Below is a small trained network, with its code and all its weights. Each question gives an input and a target symbol and asks what happens when units are switched off, that is, made to give their printed mean instead of their output.

import numpy as np


def w(rows, s, z=0):
    codes = np.array(rows[::2]) - 128.0
    scale = np.full(codes.shape[1], s)
    scale[-1] = z or s
    return codes * scale


def f(y):
    return np.maximum(y, 0)


def softmax(a):
    e = np.exp(a - a.max(-1, keepdims=True))
    return e / e.sum(-1, keepdims=True)


def log_softmax(a):
    a = a - a.max(-1, keepdims=True)
    return a - np.log(np.exp(a).sum(-1, keepdims=True))


def net(x, mask):
    ids = ['αδζηθξπστψ'.index(c) for c in x.split()]
    T = len(ids)
    res = E[ids] + P[:T]
    q, k, v = (res @ M[0].T for M in (Q, K, V))
    z = softmax(np.where(np.tri(T) > 0, q @ k.T / 4**0.5, -1e9)) @ v
    res = res + np.where(mask[0], z, O[0][:, -1]) @ O[0][:, :-1]
    y = f(res @ A[0][:, :-1].T + A[0][:, -1])
    res = res + np.where(mask[1:17], y, B[0][:, -1]) @ B[0][:, :-1]
    return log_softmax(res[-1] @ U[:, :-1].T + U[:, -1])


Q, K, V, O, A, B = {}, {}, {}, {}, {}, {}
E = w([
[155,77,180,36],'α',
[71,165,140,6],'δ',
[150,185,112,253],'ζ',
[160,144,199,226],'η',
[66,223,144,161],'θ',
[201,147,120,148],'ξ',
[168,107,243,57],'π',
[197,54,159,79],'σ',
[99,255,138,139],'τ',
[232,228,90,172],'ψ',
],0.0092)
P = w([
[56,109,26,176],'0',
[205,221,186,81],'1',
[219,213,166,75],'2',
[231,216,163,65],'3',
[231,209,172,71],'4',
[242,214,163,61],'5',
[233,208,202,66],'6',
[233,207,195,64],'7',
[253,223,179,39],'8',
[247,219,175,55],'9',
[252,221,197,64],'10',
],0.0034)
Q[0] = w([
[23,9,88,146],'H1',
[177,224,127,93],'H1',
[177,248,128,36],'H1',
[117,123,100,120],'H1',
],0.014)
K[0] = w([
[233,199,181,72],'H1',
[76,73,55,139],'H1',
[80,74,3,133],'H1',
[148,138,128,109],'H1',
],0.016)
V[0] = w([
[72,168,134,156],'H1',
[99,94,81,158],'H1',
[208,252,240,134],'H1',
[47,103,173,168],'H1',
],0.012)
O[0] = w([
[70,91,194,142,255],'H1',
[141,110,148,120,98],'H1',
[38,64,5,163,167],'H1',
[104,102,228,190,73],'H1',
],0.013,0.0017)
A[0] = w([
[190,58,116,194,142],'N1',
[156,38,140,69,88],'N2',
[164,172,110,225,58],'N3',
[118,111,55,139,3],'N4',
[171,150,95,212,34],'N5',
[84,232,93,113,144],'N6',
[165,114,161,82,119],'N7',
[156,183,63,114,149],'N8',
[131,56,188,132,117],'N9',
[205,70,158,186,136],'N10',
[65,93,151,71,139],'N11',
[44,100,126,136,153],'N12',
[227,63,121,170,169],'N13',
[161,172,135,185,27],'N14',
[78,221,124,181,86],'N15',
[199,3,134,81,109],'N16',
],0.011,0.0041)
B[0] = w([
[103,167,45,109,150],'N1',
[154,200,167,167,156],'N2',
[106,20,126,204,160],'N3',
[240,128,163,104,162],'N4',
[110,9,168,215,150],'N5',
[52,93,162,250,253],'N6',
[108,28,111,160,218],'N7',
[102,92,70,19,230],'N8',
[164,179,85,46,166],'N9',
[234,108,87,100,166],'N10',
[64,139,201,94,219],'N11',
[169,164,35,145,198],'N12',
[69,111,94,19,178],'N13',
[143,90,144,252,151],'N14',
[138,250,149,121,169],'N15',
[137,216,246,169,158],'N16',
],0.018,0.0059)
U = w([
[106,91,113,163,33],'α',
[152,100,230,133,225],'δ',
[132,159,154,80,28],'ζ',
[77,185,108,164,112],'η',
[123,202,141,67,52],'θ',
[1,111,150,71,246],'ξ',
[119,135,79,163,2],'π',
[117,86,114,109,193],'σ',
[70,204,103,170,80],'τ',
[140,117,62,86,118],'ψ',
],0.0058,0.003)

Each question gives the input, a string of symbols that net reads in full, and the target symbol t.
The units are the heads (4 rows each of Q, K, V and O) and the neurons (one row each of A and B). Each row of codes is followed by its name. A weight is (code - 128) times the scale printed after its matrix; where a second scale follows, it is the last column's (O, A, B and U).
mask holds one flag per unit, heads first, then neurons. A switched-off unit (its flag False) gives its mean, the last column of its rows in O or B, instead of its output. The means were averaged over made-up inputs and are rounded, as every weight is.
A unit's drop is (log p(t) with every unit on - log p(t) with that unit switched off) / (log p(t) with every unit on - log p(t) with every unit switched off).
The circuit of an input: a set's keep is (log p(t) with only the set's units on - log p(t) with every unit switched off) / (log p(t) with every unit on - log p(t) with every unit switched off). Starting from the 12 units with the biggest drops (on a tie, the unit counted first), units are removed one at a time, each time the one whose removal leaves the highest keep (on an exact tie, the one counted first), for as long as the keep stays at least 0.8.
units of the circuit, in order: the units of the circuit, biggest drop first
most important unit: the unit with the biggest drop
top k neurons: the k neurons with the biggest drops, biggest first
drop when u is switched off: that unit's drop, to one decimal
input ψ δ ζ σ θ ξ τ δ η, target ψ: units of the circuit, in order	[H1, N4, N12]
input σ ζ δ ψ, target σ: top 2 neurons	[N8, N13]
input δ δ ξ π, target δ: units of the circuit, in order	[N16, H1]
input ξ δ τ σ π δ τ ψ, target ξ: units of the circuit, in order	[N8, N13, N12]
input δ ξ θ ζ, target δ: top 3 neurons	[N12, N5, N8]
input θ π η ψ δ δ δ δ δ π, target θ: units of the circuit, in order	[N9, H1, N6]
input ψ ψ τ ξ α θ ξ δ σ, target θ: top 2 neurons	[N16, N4]
input η δ ξ ξ, target ψ: most important unit	N6
input η ξ ξ θ δ ξ δ σ δ σ, target θ: top 2 neurons	[N6, N16]
input α ψ π ψ ψ ξ ξ ψ δ δ ψ, target α: top 3 neurons	[N14, N3, N5]
input ζ τ η, target ψ: drop when H1 is switched off	0.5
input θ θ δ π, target θ: drop when N12 is switched off	0.1
input ξ δ ψ, target ξ: drop when N12 is switched off	0.2
input δ θ ψ, target δ: drop when N5 is switched off	0.1
